Below is a small trained network, with its code and all its weights. Each question gives an input and a class and asks what happens when units are switched off, that is, made to give their printed mean instead of their output.

import numpy as np


def w(rows, s, z=0):
    codes = np.array(rows[::2]) - 128.0
    scale = np.full(codes.shape[1], s)
    scale[-1] = z or s
    return codes * scale


def norm(h):
    return h / np.sqrt((h * h).mean(-1, keepdims=True) + 1e-5)


def f(y):
    return y / 2 * (1 + np.tanh(0.7978845608 * (y + 0.044715 * y**3)))


def log_softmax(a):
    a = a - a.max(-1, keepdims=True)
    return a - np.log(np.exp(a).sum(-1, keepdims=True))


def net(x, mask):
    res = np.array(x, float).reshape(1, 4) / 4 @ E
    u = 0
    for l in range(2):
        y = f(norm(res) @ A[l][:, :-1].T + A[l][:, -1])
        res = res + np.where(mask[u : u + 8], y, B[l][:, -1]) @ B[l][:, :-1]
        u += 8
    return log_softmax(norm(res)[-1] @ U[:, :-1].T + U[:, -1])


A, B = {}, {}
E = w([
[198,112,137,115,123,75],'x0',
[85,33,127,159,186,108],'x1',
[81,171,106,173,36,63],'x2',
[90,75,89,3,112,152],'x3',
],0.0038)
A[0] = w([
[55,121,134,144,155,146,88],'0.n1',
[179,172,132,8,103,165,118],'0.n2',
[97,195,98,104,105,121,188],'0.n3',
[167,69,130,155,121,61,69],'0.n4',
[67,51,125,1,133,170,30],'0.n5',
[104,62,102,23,163,125,86],'0.n6',
[119,137,117,189,156,153,2],'0.n7',
[117,190,169,150,142,166,99],'0.n8',
],0.0077,0.0024)
B[0] = w([
[80,102,121,82,152,198,146],'0.n1',
[133,173,176,61,184,177,235],'0.n2',
[161,74,135,61,103,126,174],'0.n3',
[79,25,179,68,155,63,154],'0.n4',
[207,132,2,223,134,166,254],'0.n5',
[166,111,43,172,153,143,232],'0.n6',
[143,187,160,154,125,193,129],'0.n7',
[207,102,155,122,113,113,152],'0.n8',
],0.0062,0.0051)
A[1] = w([
[55,92,168,142,121,210,33],'1.n1',
[188,187,172,240,139,142,45],'1.n2',
[92,129,125,176,177,217,92],'1.n3',
[228,105,94,194,127,142,184],'1.n4',
[92,83,93,189,139,106,121],'1.n5',
[105,95,70,101,43,101,114],'1.n6',
[96,91,115,168,112,1,3],'1.n7',
[130,183,95,61,86,86,153],'1.n8',
],0.0076,0.0028)
B[1] = w([
[101,233,109,143,167,9,129],'1.n1',
[146,70,101,45,5,71,185],'1.n2',
[85,190,69,141,129,51,178],'1.n3',
[64,81,58,101,93,150,254],'1.n4',
[231,187,171,61,153,114,171],'1.n5',
[80,185,149,202,95,230,154],'1.n6',
[106,122,248,137,166,87,161],'1.n7',
[72,153,170,254,173,182,156],'1.n8',
],0.0061,0.0054)
U = w([
[64,190,110,156,172,53,59],'0',
[164,94,132,93,26,95,167],'1',
[144,52,148,99,214,108,4],'2',
[189,180,198,85,149,206,117],'3',
[67,188,187,194,89,189,98],'4',
[112,91,247,139,138,50,75],'5',
[135,118,26,129,155,192,252],'6',
],0.015,0.0028)

Each question gives the input, the list of numbers given to net, and the class t.
The units are the neurons (one row each of A and B). Each row of codes is followed by its name. A weight is (code - 128) times the scale printed after its matrix; where a second scale follows, it is the last column's (A, B and U).
mask holds one flag per neuron, layer by layer. A switched-off neuron (its flag False) gives its mean, the last column of its row in B, instead of its output. The means were averaged over made-up inputs and are rounded, as every weight is.
A unit's drop is (log p(t) with every unit on - log p(t) with that unit switched off) / (log p(t) with every unit on - log p(t) with every unit switched off).
The circuit of an input: a set's keep is (log p(t) with only the set's units on - log p(t) with every unit switched off) / (log p(t) with every unit on - log p(t) with every unit switched off). Starting from the 12 units with the biggest drops (on a tie, the unit counted first), units are removed one at a time, each time the one whose removal leaves the highest keep (on an exact tie, the one counted first), for as long as the keep stays at least 0.8.
circuit, biggest first: the units of the circuit, biggest drop first
top k neurons: the k neurons with the biggest drops, biggest first
top k neurons in layer l: the k neurons of layer l with the biggest drops, biggest first
input [6,-8,-6,-7], class 1: circuit, biggest first => [1.n2]
input [-6,7,1,-7], class 0: circuit, biggest first => [0.n5 1.n3]
input [4,4,-5,-7], class 5: circuit, biggest first => [0.n5 0.n6]
input [-3,-6,3,5], class 3: circuit, biggest first => [0.n2 1.n4]
input [-5,5,7,-3], class 0: top 2 neurons => [0.n1 1.n1]
input [8,3,0,-8], class 5: top 3 neurons => [0.n4 0.n5 1.n7]
input [6,-2,-8,-7], class 1: circuit, biggest first => [1.n2 0.n2]
input [2,8,-3,-5], class 5: circuit, biggest first => [0.n5 0.n6]
input [8,2,1,3], class 2: top 3 neurons => [0.n4 1.n7 1.n2]
input [4,-2,6,-4], class 5: circuit, biggest first => [0.n5 1.n7 0.n4]
input [-8,1,0,-5], class 0: top 2 neurons => [0.n1 0.n5]
input [-2,6,3,-8], class 5: top 4 neurons => [0.n5 0.n4 0.n6 1.n7]
input [-5,-6,-1,-3], class 3: top 3 neurons in layer 0 => [0.n5 0.n6 0.n3]
input [5,-6,5,3], class 4: circuit, biggest first => [1.n8]
input [-3,-6,5,0], class 4: top 2 neurons => [1.n8 0.n5]
input [0,-8,3,8], class 3: top 2 neurons in layer 1 => [1.n4 1.n3]
input [-3,-4,-6,-1], class 3: top 2 neurons in layer 0 => [0.n2 0.n5]
input [-7,2,-3,-5], class 0: top 2 neurons => [0.n5 0.n1]
input [1,0,5,-3], class 5: circuit, biggest first => [0.n5 1.n7]
input [-6,-7,-3,-2], class 3: circuit, biggest first => [0.n5]
input [-8,-4,-7,-4], class 1: top 2 neurons => [1.n2 0.n8]
input [6,-8,2,8], class 3: top 2 neurons => [0.n2 1.n4]
